Below is a small trained network, with its code and all its weights. Each question gives an input and a class and asks what happens when units are switched off, that is, made to give their printed mean instead of their output.

import numpy as np


def w(rows, s, z=0):
    codes = np.array(rows[::2]) - 128.0
    scale = np.full(codes.shape[1], s)
    scale[-1] = z or s
    return codes * scale


def norm(h):
    return h / np.sqrt((h * h).mean(-1, keepdims=True) + 1e-5)


def f(y):
    return y / 2 * (1 + np.tanh(0.7978845608 * (y + 0.044715 * y**3)))


def log_softmax(a):
    a = a - a.max(-1, keepdims=True)
    return a - np.log(np.exp(a).sum(-1, keepdims=True))


def net(x, mask):
    res = np.array(x, float).reshape(1, 7) / 4 @ E
    u = 0
    for l in range(2):
        y = f(norm(res) @ A[l][:, :-1].T + A[l][:, -1])
        res = res + np.where(mask[u : u + 4], y, B[l][:, -1]) @ B[l][:, :-1]
        u += 4
    return log_softmax(norm(res)[-1] @ U[:, :-1].T + U[:, -1])


A, B = {}, {}
E = w([
[144,179,180,1,89,103,155,64],'x0',
[182,68,157,57,211,112,90,80],'x1',
[118,86,228,126,172,125,172,165],'x2',
[159,167,167,133,149,147,173,181],'x3',
[67,184,81,82,150,149,78,96],'x4',
[203,63,51,133,68,152,162,126],'x5',
[166,103,131,53,144,211,64,170],'x6',
],0.0086)
A[0] = w([
[103,247,155,130,138,179,191,182,58],'0.n1',
[129,137,102,25,171,150,117,89,179],'0.n2',
[131,121,136,159,117,95,204,87,55],'0.n3',
[105,208,71,235,163,101,132,103,2],'0.n4',
],0.015,0.0033)
B[0] = w([
[64,93,199,91,43,174,127,221,220],'0.n1',
[169,169,124,96,151,172,126,57,254],'0.n2',
[163,71,150,155,108,112,139,84,188],'0.n3',
[92,251,87,139,164,142,203,120,233],'0.n4',
],0.014,0.0081)
A[1] = w([
[83,171,207,42,241,91,132,95,133],'1.n1',
[143,98,162,166,86,5,175,97,3],'1.n2',
[92,153,41,43,71,101,55,53,52],'1.n3',
[101,211,64,176,100,66,158,169,6],'1.n4',
],0.014,0.0033)
B[1] = w([
[110,48,106,126,159,5,89,131,254],'1.n1',
[176,141,211,225,147,151,187,47,195],'1.n2',
[144,214,132,147,66,242,102,136,228],'1.n3',
[122,161,32,105,134,32,175,172,233],'1.n4',
],0.013,0.0079)
U = w([
[61,93,153,212,141,38,76,144,4],'0',
[205,95,223,236,97,118,237,58,96],'1',
[52,104,245,99,42,169,158,241,100],'2',
[80,227,73,162,102,76,232,148,227],'3',
[182,207,113,71,87,218,66,44,189],'4',
[217,33,89,181,124,194,121,206,85],'5',
[180,65,175,43,194,56,76,68,104],'6',
],0.011,0.0026)

Each question gives the input, the list of numbers given to net, and the class t.
The units are the neurons (one row each of A and B). Each row of codes is followed by its name. A weight is (code - 128) times the scale printed after its matrix; where a second scale follows, it is the last column's (A, B and U).
mask holds one flag per neuron, layer by layer. A switched-off neuron (its flag False) gives its mean, the last column of its row in B, instead of its output. The means were averaged over made-up inputs and are rounded, as every weight is.
A unit's drop is (log p(t) with every unit on - log p(t) with that unit switched off) / (log p(t) with every unit on - log p(t) with every unit switched off).
The circuit of an input: a set's keep is (log p(t) with only the set's units on - log p(t) with every unit switched off) / (log p(t) with every unit on - log p(t) with every unit switched off). Starting from all 8 units, units are removed one at a time, each time the one whose removal leaves the highest keep (on an exact tie, the one counted first), for as long as the keep stays at least 0.8.
circuit, biggest first: the units of the circuit, biggest drop first
unit that matters most: the unit with the biggest drop
top k neurons: the k neurons with the biggest drops, biggest first
drop when u is switched off: that unit's drop, to one decimal
input [8,5,8,4,8,5,-4], class 6: circuit, biggest first -> (1.n1)
input [-5,-2,-1,3,-8,-4,2], class 2: top 4 neurons -> (0.n1 0.n4 1.n1 1.n2)
input [8,-6,-3,3,-1,7,-5], class 1: circuit, biggest first -> (0.n3 1.n2)
input [1,8,-6,-2,-5,-3,-5], class 1: top 3 neurons -> (1.n2 0.n3 0.n4)
input [2,6,-6,-1,-6,-7,-5], class 1: top 2 neurons -> (1.n2 0.n3)
input [7,6,1,5,5,-5,4], class 6: top 2 neurons -> (1.n1 0.n4)
input [-2,-6,6,-3,-2,2,-4], class 1: top 2 neurons -> (0.n3 1.n2)
input [8,-5,-6,-3,0,5,-3], class 4: top 2 neurons -> (1.n3 0.n4)
input [1,-1,-2,6,-3,6,-6], class 1: top 2 neurons -> (0.n3 1.n2)
input [-1,-6,6,5,4,-3,0], class 2: drop when 0.n1 is switched off -> 1.6
input [8,-8,5,6,-6,8,1], class 2: drop when 0.n1 is switched off -> 2.0
input [0,-7,3,6,0,-8,-8], class 2: drop when 0.n1 is switched off -> 1.9
input [1,7,0,4,3,-7,-6], class 6: drop when 0.n2 is switched off -> 0.1
input [3,2,7,4,6,4,-8], class 1: unit that matters most -> 0.n3
